[[ 32.2   2.3  41.7 -31.9  54.6  45.2]
 [ 29.7  -7.8  35.7 -31.9  46.0  45.2]
 [ 28.8  -7.8  30.2 -31.9  32.5  45.2]
 [ 31.4  -4.7  39.0 -31.9  50.8  45.2]
 [ 29.7  -7.8  32.5 -31.9  38.5  45.2]
 [ 29.7  -7.8  32.5 -31.9  38.5  45.2]
 [ 29.7  -7.8  32.5 -31.9  38.5  45.2]
 [ 29.7  -7.8  32.1 -31.9  35.0  45.2]
 [ 27.4  -7.8  28.6 -31.9  30.3  44.1]
 [ 29.7  -7.8  32.5 -31.9  37.9  45.2]
 [ 29.7  -7.8  32.5 -31.9  41.0  45.2]]
Counting starts at 1.
The entry in row 2 and column 3 is 35.7
The entry in row 1 and column 1?
A: 32.2
The top-right entry?
A: 45.2
The entry directly below the largest entry -> 46.0
The entry in row 3 and column 1?
A: 28.8
The entry in row 1 and column 2?
A: 2.3
The bottom entry of the column that holds the largest entry is 41.0
The entry in row 1 and column 3 is 41.7
The top entry of the column that holds the largest entry -> 54.6
The bottom-left entry is 29.7
The entry at row 2, column 2?
A: -7.8
The bottom-right entry -> 45.2
The entry in row 2 and column 1: 29.7
The entry just left of 28.6 -> -7.8
The entry just left of the largest entry is -31.9
The entry directly above 37.9?
A: 30.3
The entry just right of 31.4?
A: -4.7
